grid = [123 113 130 127 128 127 128 127 142 127 122 129 122 138 149 138]
grid[0]	123
grid[4]	128
grid[5]	127
grid[3]	127
grid[12]	122
grid[6]	128

a =
142  136  128  105  118  131  141  132  130  132  142  140  107  127
118  128  115  138  128  120  115  134  111  122  114  124  128  113
a[0][0] = 142
a[0][10] = 142
a[:, 12] = [107, 128]
a[0][1] = 136
a[1][7] = 134
a[1] = [118, 128, 115, 138, 128, 120, 115, 134, 111, 122, 114, 124, 128, 113]
a[1][9] = 122
a[1][13] = 113
a[1][2] = 115

M =
[[127 136 129 132 131 157 123 124 132]
 [134 122 125 124 136 127 133 128 124]
 [132 106 131 131 132 116 127 137 129]
 [126 134 126 128 128 128 130 123 137]
 [125 128 125 130 121 137 133 123 121]
 [133 114 130 131 131 154 121 131 122]]
M[-6][0] => 127
M[-6] => [127, 136, 129, 132, 131, 157, 123, 124, 132]
M[:, -6] => [132, 124, 131, 128, 130, 131]
M[0][-5] => 131
M[-3][-1] => 137
M[-6][-8] => 136
M[4][-4] => 137
M[:, 7] => [124, 128, 137, 123, 123, 131]
M[-4][3] => 131
M[-1][3] => 131
M[-4][6] => 127
M[-2][3] => 130
M[:, -4] => [157, 127, 116, 128, 137, 154]
M[5][-1] => 122
M[5][-3] => 121
M[-1][4] => 131
M[4] => [125, 128, 125, 130, 121, 137, 133, 123, 121]
M[-5][-8] => 122
M[-3][-3] => 130

A =
[[128, 130, 139, 129, 115, 119, 133, 111, 136],
 [146, 120, 107, 129, 142, 112, 140, 137, 149],
 [141, 136, 104, 119, 154, 113, 139, 126, 143],
 [125, 128, 127, 139, 135, 134, 143, 109, 145]]
A[0,0]: 128
A[3,7]: 109
A[3,6]: 143
A[:, 8]: [136, 149, 143, 145]
A[0]: [128, 130, 139, 129, 115, 119, 133, 111, 136]
A[1]: [146, 120, 107, 129, 142, 112, 140, 137, 149]
A[2,7]: 126
A[3,5]: 134
A[1,7]: 137
A[1,1]: 120
A[2,0]: 141
A[3,3]: 139
A[3]: [125, 128, 127, 139, 135, 134, 143, 109, 145]
A[2]: [141, 136, 104, 119, 154, 113, 139, 126, 143]
A[:, 6]: [133, 140, 139, 143]
A[:, 1]: [130, 120, 136, 128]
A[0,4]: 115
A[1,6]: 140

data =
[[144 119 138 135 129 129 113]
 [142 124 139 140 131 128 116]
 [112 145 125 148 129 132 137]
 [140 110 128 104 126 124 121]
 [140 110 128 104 125 125 121]
 [107 143 119 138 127 132 140]]
Rows and columns are counted from 0.
(0, 0) = 144
(0, 3) = 135
(1, 4) = 131
(3, 6) = 121
(3, 2) = 128
(4, 4) = 125
(5, 6) = 140
(3, 0) = 140
(3, 3) = 104
(4, 6) = 121
(4, 0) = 140
(5, 3) = 138
(1, 3) = 140
(2, 1) = 145
(1, 6) = 116

arr =
[[141 124 118 138 106]
 [131 124 121 131 130]
 [127 130 124 129 122]
 [130 125 128 124 128]
 [128 130 125 125 124]
 [121 130 126 116 133]
 [118 124 123 117 136]
 [140 110 114 131 110]
 [122 141 134 127 136]
 [138 120 122 133 126]
 [133 133 130 135 124]
 [142 122 118 140 129]
 [125 132 127 126 131]
 [139 125 121 132 118]
 [124 127 123 120 127]]
arr[0, 0] => 141
arr[:, 2] => [118, 121, 124, 128, 125, 126, 123, 114, 134, 122, 130, 118, 127, 121, 123]
arr[8, 0] => 122
arr[:, 1] => [124, 124, 130, 125, 130, 130, 124, 110, 141, 120, 133, 122, 132, 125, 127]
arr[:, 3] => [138, 131, 129, 124, 125, 116, 117, 131, 127, 133, 135, 140, 126, 132, 120]
arr[0] => [141, 124, 118, 138, 106]
arr[14, 4] => 127
arr[:, 4] => [106, 130, 122, 128, 124, 133, 136, 110, 136, 126, 124, 129, 131, 118, 127]
arr[0, 2] => 118
arr[1, 1] => 124
arr[3, 0] => 130
arr[5, 4] => 133
arr[5, 3] => 116
arr[6, 0] => 118
arr[10, 0] => 133
arr[7] => [140, 110, 114, 131, 110]
arr[2, 4] => 122
arr[4, 0] => 128
arr[11, 4] => 129
arr[3, 3] => 124
arr[4, 2] => 125
arr[4, 4] => 124
arr[9, 1] => 120
arr[13] => [139, 125, 121, 132, 118]
arr[11] => [142, 122, 118, 140, 129]
arr[5, 2] => 126
arr[8, 2] => 134

W = array([127, 129, 133, 130, 127, 113, 115, 104])
W[0] -> 127
W[7] -> 104
W[5] -> 113
W[1] -> 129

m =
114	121	136	137	123	120	123	118	121	133
135	140	124	120	145	123	121	146	129	132
143	144	130	115	134	137	122	124	126	119
115	127	154	122	136	120	118	123	132	124
m[0, 0]	114
m[0, 8]	121
m[:, 1]	[121, 140, 144, 127]
m[3, 2]	154
m[2]	[143, 144, 130, 115, 134, 137, 122, 124, 126, 119]
m[0, 5]	120
m[1, 2]	124
m[1, 3]	120
m[0, 3]	137
m[3]	[115, 127, 154, 122, 136, 120, 118, 123, 132, 124]
m[0, 1]	121

B = [135 126 115 140 121 154 117]
B[-7]	135
B[5]	154
B[-5]	115

x = [130 107  99 155 154 144 127]
x[0] -> 130
x[1] -> 107
x[4] -> 154
